After every row comes roughly how far along a hidden order it lies, from 0 to 20.
(in the rows, 128 means zero)
[ 83 148 107 127 118 116 104 112 143 145 147 125  74 122 113 131  75 104
  94 127 117 111 117 123 115  98 191  91 112 123 139 126 110 137 116 145
 117 123 132 150 183 128 153 141 101  87 118 105 115 143 126 101 120 152
  98 115 147  95 143 113 168 115 116 179 135 140 127 127 101  83 151 138
 186 135 107 120 118 127 124 120 137 141 100  88 134 138 130 122 127 127
 124 127 139 142 119 102 139 128 119] -> 4
[110 100  90 136 126  99 125 107 163 129  97 138 133 176 105 157  91 145
  96 151  95 118 122 157 129 123  84 120 169 105 144  93 123 170 121  48
 124 104 100 121 162 127 158 109 135  75 107 150 160  88 126 168 145 144
 134 135 100 135 145 133 182 168 127 125 127 150 150 115 152  93 152 131
 126 200 139 129  83 133 122 127 169 101 104 119 197 155 114 119 115 130
 148 112 113 133 144 142 117  95 165] -> 5
[ 70 199 126 106  93 137 116 153 126 141 154 156  70 117 134 147  84 103
 139  90 182 113  98  81  99  98 217  71  88 175 130 131 110 117 123 201
 140 164 144 165 156 113 137 175  87 132 144 102  88 144 105  64 119 155
 116 111 166  85 154  88  99  86 127 171 158 129 118  96  86 135  97 112
 184 111 102 111 150  50 115 105  70 158 114 100  73  98 134 131 159 129
  88 133 136 118  88  68 125 148 119] -> 0
[191 147 175 124 116 144 158 157 126 123 123 118 183 116 136  70 147 183
 178 103 144 130 140 128 146 168  84 176 125 135  81 153 144 101 150  93
 126 153 181  71  95 109 100 124 109 158 136 135  91 134 122 120 123 107
 168 140 107 144  97 132  66 134 141  66  74  91 130 144 119 212  83 119
  83 130 132 164 129 164 125 131 112 149 187 130  60 129 155 142 114 132
 106 135 103 112 141 130 116  99 120] -> 20
[180 150 180 123 109 155 164 160 125 129 107 118 195 128 137  76 146 172
 199  91 157 142 119 126 145 178  71 176 126 132  92 147 153  91 154  63
 131 149 171  77 105 117 108 123 113 158 149 139  86 105 116 117 132 110
 168 149 108 141 102 131  72 137 148  65  63 102 137 141 120 197  70 123
  65 144 134 172 116 156 134 135 121 150 200 140  69 123 138 135 122 147
 105 131 103 106 143 137 111  90 138] -> 17
[111 111  98 137 124  86 135 122 183 114 109 121 119 153 103 133  89 160
 101 163  75  99 184 162 114  95 159 130 160  96 100  85  99 159 120  84
 123 114 155  95 177 116 145 102 100  66  80 144 143 142 141 130 131 150
 139 113 106 122 133  99 163 168 125 138 114 122 147 121  97 111 142 128
 192 167 129 111  83 170 111 123 147 109  85  77 132 167 166 141  77  70
 138 100 117 159 152 106 122  72 140] -> 16
[181 103 156 129 133 143 163  85 135 137 107 112 210 149 106  83 121 201
 191 122 129 128 121 157 169 182  29 194 151  98 113 141 160 119 140   6
 117 111 166  57 143 137 125  92 129 113 116 156 114  86 116 154 155 113
 164 155  92 151  98 169 123 167 146  61  51 119 147 154 151 166  80 127
  44 200 137 188  99 183 146 124 143 140 179 134 125 153 133 125 102 161
 144 130  82 113 160 162  96  86 140] -> 19
[ 88 118  89 133 152 108 100 114 127 129 176 138  71 103 124 145 111  97
  56 161 101 110 148 137 120  94 187  91 125 118 149 133 110 162 110 205
 114 108 106 156 151 119 134 139 142 116  99 114 162 191 142 137 114 142
  91 104 143 115 132 128 190 108 102 183 176 132 115 120 133  72 208 134
 208  97 119 101 150 126 113 120 132 112  84 104 171 141 130 124 137 115
 150 131 155 154 117 119 164 160  90] -> 4

New part:
[114 102 122 132 118 255 160 137 116 106 140 121  83 130 181 103  70 123
 135 135 117 144 132 133 110 128  78 130 119 136 125 124 220 127 111 149
 138 166 132 123  63 127 122 122 124 124 153  54 133 108 121 225 131 146
 164 119 137 125 108 150 162 125 122 145 119 188 124 117 118 128  86 121
 152 143  89 111 129 127 121  95 107  96  67 132 132 118 116 114 113  85
 118 135 121 128  95 140 134 106 124 236 134 125 132  95  88 139 160  81
 118 156 118] -> 0
[117 104 117 141 119 224 165 137 106 101 136 124  85 132 178  87 155 114
 134 131 111 145 138 129 115 124  77 136 129 134 122 138 232 124  96 153
 138 178 131 134  62 124 135 124 125 125 151  52 129 112 123 205 129 145
 164 118 143 126 104 139 154 121 120 154 117 176 123 124 125 130  92 122
 153 143  93 106 125 116 116  95 123  93  67 128 137 121 116 116 111  89
 118 135 136 126 108 144 137  97 121 207 128 141 141  95  86 142 150  92
 115 150 112] -> 17
[118 105 116 142 117 201 161 137 100 104 139 122  82 130 187 100 124 129
 134 133 112 152 147 134 118 122  80 132 121 130 123 131 242 126  99 154
 137 168 131 132  65 122 140 123 125 123 152  60 132 113 120 212 131 154
 163 118 141 124  98 151 161 124 121 150 126 180 122 124 125 129  90 122
 149 146  93 104 122 115 120  99 121  98  74 133 134 121 120 109 109  77
 119 135 133 127 105 138 134  98 123 242 121 129 136  85  84 144 145  95
 112 147 110] -> 17
[119 105 120 125 118 191 172 135 102 102 136 124  80 131 188  93  72 121
 130 129 116 144 117 131 116 121  48 136 130 132 122 139 238 125  93 150
 137 187 134 134  65 122 128 122 126 124 153  25 134 113 122 183 129 130
 162 115 147 127 109 141 147 121 121 142 103 162 124 131 120 130  99 121
 150 145  96 104 124 115 115  93 108  92  85 127 137 120 112 114 108  82
 115 134 138 129 127 142 140  94 122 244 136 138 146  92  72 141 150  81
 112 158 118] -> 5
[120 101 117 140 124 218 162 137 110 107 137 127  86 132 184  55  98 114
 129 130 113 143 107 129 110 123  66 135 131 133 126 139 241 127  98 150
 139 177 136 117  61 125 117 119 124 119 152  16 133 110 124 235 131 141
 161 116 143 132 107 144 152 123 102 156  99 170 124 127 123 125 105 121
 151 141  97 108 121 108 118  96 120 101  74 124 133 118 117 114 110  85
 121 135 141 127 117 137 142  92 116 227 139 135 136  86  84 141 147  85
 117 155 119] -> 6
[123 100 121 136 121 208 159 138 113 106 140 117  84 129 177  95   1 138
 134 131 116 147 110 133 114 125  48 127 121 136 130 127 220 128 109 153
 137 163 134 118  65 126 110 116 124 124 153  31 134 107 122 207 133 151
 168 117 141 130 107 150 166 125 120 145 125 173 122 113 118 124  88 118
 151 143  93 111 126 120 118  98 108  94  73 124 137 119 117 115 109  85
 114 137 119 131  98 139 139 100 123 243 132 120 131  98  93 135 162  88
 116 159 120] -> 1
[123 106 112 146 126 190 157 137 108 103 130 118  85 130 173  60  21 128
 131 125 113 146  98 131 112 119  54 131 128 135 127 136 216 126 100 154
 137 169 137 128  67 124 113 120 123 120 151  22 128 115 128 204 129 153
 165 117 148 133 107 142 154 122 123 165 115 178 122 119 123 124  89 118
 155 139  96 106 124 123 117  98 119  96  67 122 138 120 117 117 109  87
 118 137 128 129 108 143 140  97 116 240 137 134 136  99  85 136 153  99
 116 153 115] -> 2
[119 101 120 141 122 220 166 135 111 105 135 126  88 131 178  80 142 119
 136 132 112 149 124 131 117 125  75 135 130 134 125 138 235 126  93 155
 140 169 129 133  63 125 125 123 126 125 147  50 128 114 124 201 130 137
 167 116 142 128 101 134 159 121 124 155 118 174 122 121 122 129  90 120
 157 144  95 108 125 113 116 101 131  92  77 124 142 121 115 115 110  88
 117 137 131 123 103 142 136  94 121 220 128 139 137  99  92 139 149  93
 116 156 112] -> 15
[122 103 118 137 124 209 168 135 107 102 131 123  86 131 181  65 117 109
 133 127 112 147 107 131 112 122  59 137 134 133 125 143 235 125  90 148
 139 177 131 136  63 122 125 120 125 121 146  32 127 116 128 201 128 145
 160 116 148 128 106 134 149 120 120 162 104 173 123 128 125 130  90 120
 158 142  93 106 122 116 115 100 129  94  76 124 142 120 115 117 108  88
 118 135 136 122 123 143 138  93 118 224 135 142 142  93  83 140 143  95
 115 154 111] -> 7
[124  99 111 148 121 225 162 136 106 103 140 123  85 131 175  67 140 128
 130 129 112 151 148 128 117 124  66 132 127 130 126 134 231 124 105 155
 138 174 136 124  65 125 140 118 123 123 155  51 131 111 122 230 132 153
 175 118 147 128  98 149 157 123 104 157 127 176 125 118 125 127  98 118
 149 139  96 106 125 110 118  99 113  99  68 128 135 117 119 113 111  85
 118 135 136 131  96 140 138  98 119 240 123 138 135 104  95 143 154  99
 117 144 115] -> 20
